Here is a tiny trained network, its code and every weight. The questions are about switching its units off for an input and a target symbol, where a switched-off unit gives its printed mean instead of its output.

import numpy as np


def w(rows, s, z=0):
    codes = np.array(rows[::2]) - 128.0
    scale = np.full(codes.shape[1], s)
    scale[-1] = z or s
    return codes * scale


def norm(h):
    return h / np.sqrt((h * h).mean(-1, keepdims=True) + 1e-5)


def f(y):
    return np.maximum(y, 0)


def softmax(a):
    e = np.exp(a - a.max(-1, keepdims=True))
    return e / e.sum(-1, keepdims=True)


def log_softmax(a):
    a = a - a.max(-1, keepdims=True)
    return a - np.log(np.exp(a).sum(-1, keepdims=True))


def net(x, mask):
    ids = ['ΓΘΦΩαβεζλμπστ'.index(c) for c in x.split()]
    T = len(ids)
    res = E[ids] + P[:T]
    u = 0
    for l in range(2):
        r = norm(res)
        for j in range(3):
            rows = slice(2 * j, 2 * j + 2)
            q, k, v = (r @ M[l][rows].T for M in (Q, K, V))
            z = softmax(np.where(np.tri(T) > 0, q @ k.T / 2**0.5, -1e9)) @ v
            o = O[l][rows]
            res = res + np.where(mask[u + j], z, o[:, -1]) @ o[:, :-1]
        u += 3
        y = f(norm(res) @ A[l][:, :-1].T + A[l][:, -1])
        res = res + np.where(mask[u : u + 4], y, B[l][:, -1]) @ B[l][:, :-1]
        u += 4
    return log_softmax(norm(res)[-1] @ U[:, :-1].T + U[:, -1])


Q, K, V, O, A, B = {}, {}, {}, {}, {}, {}
E = w([
[138,119,113,99],'Γ',
[48,33,127,143],'Θ',
[112,196,121,142],'Φ',
[111,204,116,140],'Ω',
[199,151,89,188],'α',
[137,131,146,96],'β',
[136,138,31,122],'ε',
[202,210,89,119],'ζ',
[166,147,140,236],'λ',
[112,24,172,104],'μ',
[225,110,77,190],'π',
[27,161,182,4],'σ',
[159,132,127,110],'τ',
],0.025)
P = w([
[80,130,5,110],'0',
[112,167,101,83],'1',
[128,163,116,89],'2',
[140,147,135,81],'3',
[140,112,117,94],'4',
[145,112,134,80],'5',
[149,109,151,75],'6',
],0.016)
Q[0] = w([
[179,179,111,119],'L0H1',
[42,86,85,107],'L0H1',
[84,56,211,170],'L0H2',
[78,133,118,73],'L0H2',
[92,66,213,4],'L0H3',
[169,101,183,110],'L0H3',
],0.043)
K[0] = w([
[214,155,74,169],'L0H1',
[68,123,86,24],'L0H1',
[27,74,172,184],'L0H2',
[65,127,122,25],'L0H2',
[117,4,92,8],'L0H3',
[95,107,90,134],'L0H3',
],0.034)
V[0] = w([
[56,207,77,81],'L0H1',
[160,75,101,132],'L0H1',
[10,27,226,211],'L0H2',
[179,254,165,86],'L0H2',
[135,136,100,130],'L0H3',
[115,110,82,127],'L0H3',
],0.0078)
O[0] = w([
[103,170,140,144,123],'L0H1',
[156,148,116,118,135],'L0H1',
[64,107,227,255,2],'L0H2',
[178,169,45,114,186],'L0H2',
[154,184,121,110,144],'L0H3',
[152,138,102,131,126],'L0H3',
],0.008,0.0082)
A[0] = w([
[192,179,126,87,148],'L0N1',
[83,237,48,188,73],'L0N2',
[217,133,119,199,26],'L0N3',
[181,198,180,254,1],'L0N4',
],0.02,0.0031)
B[0] = w([
[89,77,60,131,220],'L0N1',
[81,127,75,191,219],'L0N2',
[169,154,158,213,227],'L0N3',
[144,253,147,142,249],'L0N4',
],0.024,0.016)
Q[1] = w([
[89,219,130,148],'L1H1',
[175,187,149,186],'L1H1',
[150,176,103,170],'L1H2',
[150,39,114,143],'L1H2',
[113,130,243,2],'L1H3',
[129,109,134,155],'L1H3',
],0.037)
K[1] = w([
[97,173,164,141],'L1H1',
[93,172,71,176],'L1H1',
[187,109,140,148],'L1H2',
[191,113,142,103],'L1H2',
[3,87,140,74],'L1H3',
[125,106,141,156],'L1H3',
],0.038)
V[1] = w([
[186,97,168,99],'L1H1',
[175,114,101,209],'L1H1',
[185,97,162,133],'L1H2',
[82,5,117,133],'L1H2',
[73,52,129,218],'L1H3',
[197,115,68,146],'L1H3',
],0.026)
O[1] = w([
[97,75,132,194,1],'L1H1',
[221,142,144,124,201],'L1H1',
[150,153,101,192,43],'L1H2',
[125,85,249,144,50],'L1H2',
[123,113,235,137,137],'L1H3',
[169,68,106,164,172],'L1H3',
],0.017,0.015)
A[1] = w([
[133,240,85,132,127],'L1N1',
[139,63,48,90,115],'L1N2',
[159,15,176,18,3],'L1N3',
[212,99,43,249,170],'L1N4',
],0.02,0.0058)
B[1] = w([
[108,172,159,197,245],'L1N1',
[142,65,139,197,215],'L1N2',
[214,101,75,218,175],'L1N3',
[158,118,190,2,249],'L1N4',
],0.026,0.018)
U = w([
[186,55,112,230,49],'Γ',
[151,116,4,85,88],'Θ',
[183,96,165,35,164],'Φ',
[170,201,127,150,209],'Ω',
[128,114,127,125,32],'α',
[138,109,123,117,37],'β',
[83,106,100,128,168],'ε',
[119,85,111,112,178],'ζ',
[151,95,111,96,102],'λ',
[75,122,115,185,56],'μ',
[55,127,131,55,255],'π',
[98,116,125,141,68],'σ',
[98,82,214,138,199],'τ',
],0.014,0.004)

Each question gives the input, a string of symbols that net reads in full, and the target symbol t.
The units are the heads (2 rows each of Q, K, V and O) and the neurons (one row each of A and B). Each row of codes is followed by its name. A weight is (code - 128) times the scale printed after its matrix; where a second scale follows, it is the last column's (O, A, B and U).
mask holds one flag per unit, layer by layer, with each layer's heads first. A switched-off unit (its flag False) gives its mean, the last column of its rows in O or B, instead of its output. The means were averaged over made-up inputs and are rounded, as every weight is.
A unit's drop is (log p(t) with every unit on - log p(t) with that unit switched off) / (log p(t) with every unit on - log p(t) with every unit switched off).
The circuit of an input: a set's keep is (log p(t) with only the set's units on - log p(t) with every unit switched off) / (log p(t) with every unit on - log p(t) with every unit switched off). Starting from the 12 units with the biggest drops (on a tie, the unit counted first), units are removed one at a time, each time the one whose removal leaves the highest keep (on an exact tie, the one counted first), for as long as the keep stays at least 0.8.
units of the circuit, in order: the units of the circuit, biggest drop first
most important unit: the unit with the biggest drop
top k neurons: the k neurons with the biggest drops, biggest first
k most important neurons of layer l: the k neurons of layer l with the biggest drops, biggest first
drop when u is switched off: that unit's drop, to one decimal
input λ λ λ π ζ, target Φ: units of the circuit, in order : L0N4, L1N4
input λ λ ε μ ε, target τ: units of the circuit, in order : L0N2, L0N4, L1H2
input ε λ σ Θ ε Φ, target Γ: top 3 neurons : L0N3, L0N2, L0N4
input ε α Φ λ σ α, target Φ: top 3 neurons : L0N4, L0N2, L1N4
input λ λ π ε, target Φ: top 2 neurons : L0N2, L0N4
input Ω Φ β λ σ Θ, target τ: units of the circuit, in order : L0H2, L0N4, L0N1
input Θ ε α ε Ω, target Γ: units of the circuit, in order : L0N4, L1H3
input ζ λ ε, target Θ: units of the circuit, in order : L0N4, L0N3
input λ λ μ, target τ: 2 most important neurons of layer 0 : L0N2, L0N4
input λ λ λ β Φ, target Θ: units of the circuit, in order : L0N3, L0N4
input λ λ Γ, target Γ: 3 most important neurons of layer 0 : L0N4, L0N2, L0N3
input ε Ω ε Ω, target Γ: most important unit : L0N3
input ε Ω τ, target Γ: 3 most important neurons of layer 0 : L0N4, L0N3, L0N1
input λ λ α β, target Γ: top 3 neurons : L0N4, L0N2, L1N3
input Ω λ ε ε α Φ, target Γ: top 2 neurons : L0N3, L0N4
input λ α τ ζ β ε ε, target Γ: 3 most important neurons of layer 1 : L1N4, L1N2, L1N3
input λ ζ λ μ λ α, target Φ: top 3 neurons : L0N2, L0N4, L1N4
input λ Ω Ω ε λ β ζ, target Θ: 2 most important neurons of layer 0 : L0N3, L0N4
input σ λ λ π λ ε, target Φ: top 4 neurons : L0N4, L0N2, L1N4, L1N3
input Ω ε σ ζ π σ, target π: 2 most important neurons of layer 0 : L0N4, L0N3
input ε λ Ω λ τ, target Γ: 3 most important neurons of layer 0 : L0N4, L0N2, L0N3
input ζ λ β λ λ β, target Γ: top 3 neurons : L0N4, L0N2, L0N3
input τ Ω τ λ λ ε, target Θ: top neuron : L0N4
input λ ε λ Φ ζ, target Θ: drop when L0N4 is switched off : 0.5
input Ω λ Ω, target Θ: drop when L0N4 is switched off : 0.8
input λ β Ω Ω λ ε Γ, target Γ: drop when L1N2 is switched off : 0.1
